Below is a small trained network, with its code and all its weights. Each question gives an input and a class and asks what happens when units are switched off, that is, made to give their printed mean instead of their output.

import numpy as np


def w(rows, s, z=0):
    codes = np.array(rows[::2]) - 128.0
    scale = np.full(codes.shape[1], s)
    scale[-1] = z or s
    return codes * scale


def f(y):
    return y / 2 * (1 + np.tanh(0.7978845608 * (y + 0.044715 * y**3)))


def log_softmax(a):
    a = a - a.max(-1, keepdims=True)
    return a - np.log(np.exp(a).sum(-1, keepdims=True))


def net(x, mask):
    res = np.array(x, float).reshape(1, 4) / 4 @ E
    y = f(res @ A[0][:, :-1].T + A[0][:, -1])
    res = res + np.where(mask, y, B[0][:, -1]) @ B[0][:, :-1]
    return log_softmax(res[-1] @ U[:, :-1].T + U[:, -1])


A, B = {}, {}
E = w([
[85,250,247,93,188,45],'x0',
[192,209,94,60,167,156],'x1',
[67,174,2,130,228,101],'x2',
[143,173,105,7,19,179],'x3',
],0.0082)
A[0] = w([
[73,146,162,107,93,194,160],'N0',
[78,201,122,100,193,80,200],'N1',
[192,73,132,42,73,138,146],'N2',
[94,164,170,148,135,92,169],'N3',
[139,95,85,196,136,143,143],'N4',
[157,124,127,131,61,148,127],'N5',
[150,97,66,179,114,159,179],'N6',
[106,135,65,47,147,182,210],'N7',
[209,114,97,142,145,175,221],'N8',
[27,104,67,92,252,124,116],'N9',
[51,120,165,130,114,75,195],'N10',
[195,174,49,41,197,144,207],'N11',
[128,183,233,101,76,141,253],'N12',
[33,145,181,147,180,76,203],'N13',
[163,79,84,141,6,144,107],'N14',
[57,8,119,218,130,123,157],'N15',
[200,52,85,176,125,98,162],'N16',
[197,98,91,153,100,148,189],'N17',
],0.011,0.0038)
B[0] = w([
[204,138,118,108,140,151,166],'N0',
[139,129,93,98,182,121,240],'N1',
[187,93,130,92,94,137,219],'N2',
[158,89,139,161,126,137,177],'N3',
[146,135,185,165,116,122,185],'N4',
[207,137,138,89,58,118,180],'N5',
[96,165,204,128,83,127,202],'N6',
[63,96,89,49,128,110,217],'N7',
[79,141,216,115,154,135,191],'N8',
[105,109,68,135,148,137,238],'N9',
[162,69,146,153,102,102,175],'N10',
[2,99,144,100,131,86,251],'N11',
[222,18,156,149,120,6,229],'N12',
[141,93,89,128,118,115,219],'N13',
[144,135,141,14,96,161,238],'N14',
[50,99,150,186,145,113,241],'N15',
[93,198,174,122,157,127,202],'N16',
[141,187,192,74,132,128,199],'N17',
],0.0099,0.012)
U = w([
[163,175,87,198,106,192,33],'0',
[100,144,24,144,175,149,120],'1',
[76,113,77,134,47,174,2],'2',
[241,88,153,134,119,107,175],'3',
[112,193,167,235,199,164,154],'4',
[82,48,82,248,103,128,209],'5',
[153,183,137,122,68,212,90],'6',
[72,131,193,105,151,70,157],'7',
],0.011,0.0047)

Each question gives the input, the list of numbers given to net, and the class t.
The units are the neurons (one row each of A and B). Each row of codes is followed by its name. A weight is (code - 128) times the scale printed after its matrix; where a second scale follows, it is the last column's (A, B and U).
mask holds one flag per neuron, in row order. A switched-off neuron (its flag False) gives its mean, the last column of its row in B, instead of its output. The means were averaged over made-up inputs and are rounded, as every weight is.
A unit's drop is (log p(t) with every unit on - log p(t) with that unit switched off) / (log p(t) with every unit on - log p(t) with every unit switched off).
The circuit of an input: a set's keep is (log p(t) with only the set's units on - log p(t) with every unit switched off) / (log p(t) with every unit on - log p(t) with every unit switched off). Starting from the 12 units with the biggest drops (on a tie, the unit counted first), units are removed one at a time, each time the one whose removal leaves the highest keep (on an exact tie, the one counted first), for as long as the keep stays at least 0.8.
circuit, biggest first: the units of the circuit, biggest drop first
unit that matters most: the unit with the biggest drop
k most important neurons: the k neurons with the biggest drops, biggest first
drop when u is switched off: that unit's drop, to one decimal
input [-5,8,-1,3], class 7: circuit, biggest first : [N11]
input [1,3,-7,-8], class 5: circuit, biggest first : [N14; N17; N6]
input [-6,1,-8,-5], class 7: 3 most important neurons : [N15; N8; N16]
input [-3,-6,0,3], class 6: circuit, biggest first : [N11; N12; N14]
input [-1,8,-7,-8], class 4: 3 most important neurons : [N14; N11; N7]
input [-5,-8,-5,-7], class 7: 2 most important neurons : [N14; N16]
input [6,-2,6,-4], class 1: 2 most important neurons : [N1; N12]
input [-6,5,7,6], class 7: 2 most important neurons : [N11; N8]
input [-6,-1,-8,-4], class 7: 3 most important neurons : [N15; N16; N8]
input [-8,0,0,4], class 6: drop when N12 is switched off : 0.1
input [1,-2,-6,2], class 3: drop when N16 is switched off : 0.0
input [-2,-8,-7,0], class 3: drop when N11 is switched off : 0.3
input [3,1,6,7], class 1: drop when N8 is switched off : 0.1
input [-5,-6,-3,-5], class 7: unit that matters most : N14
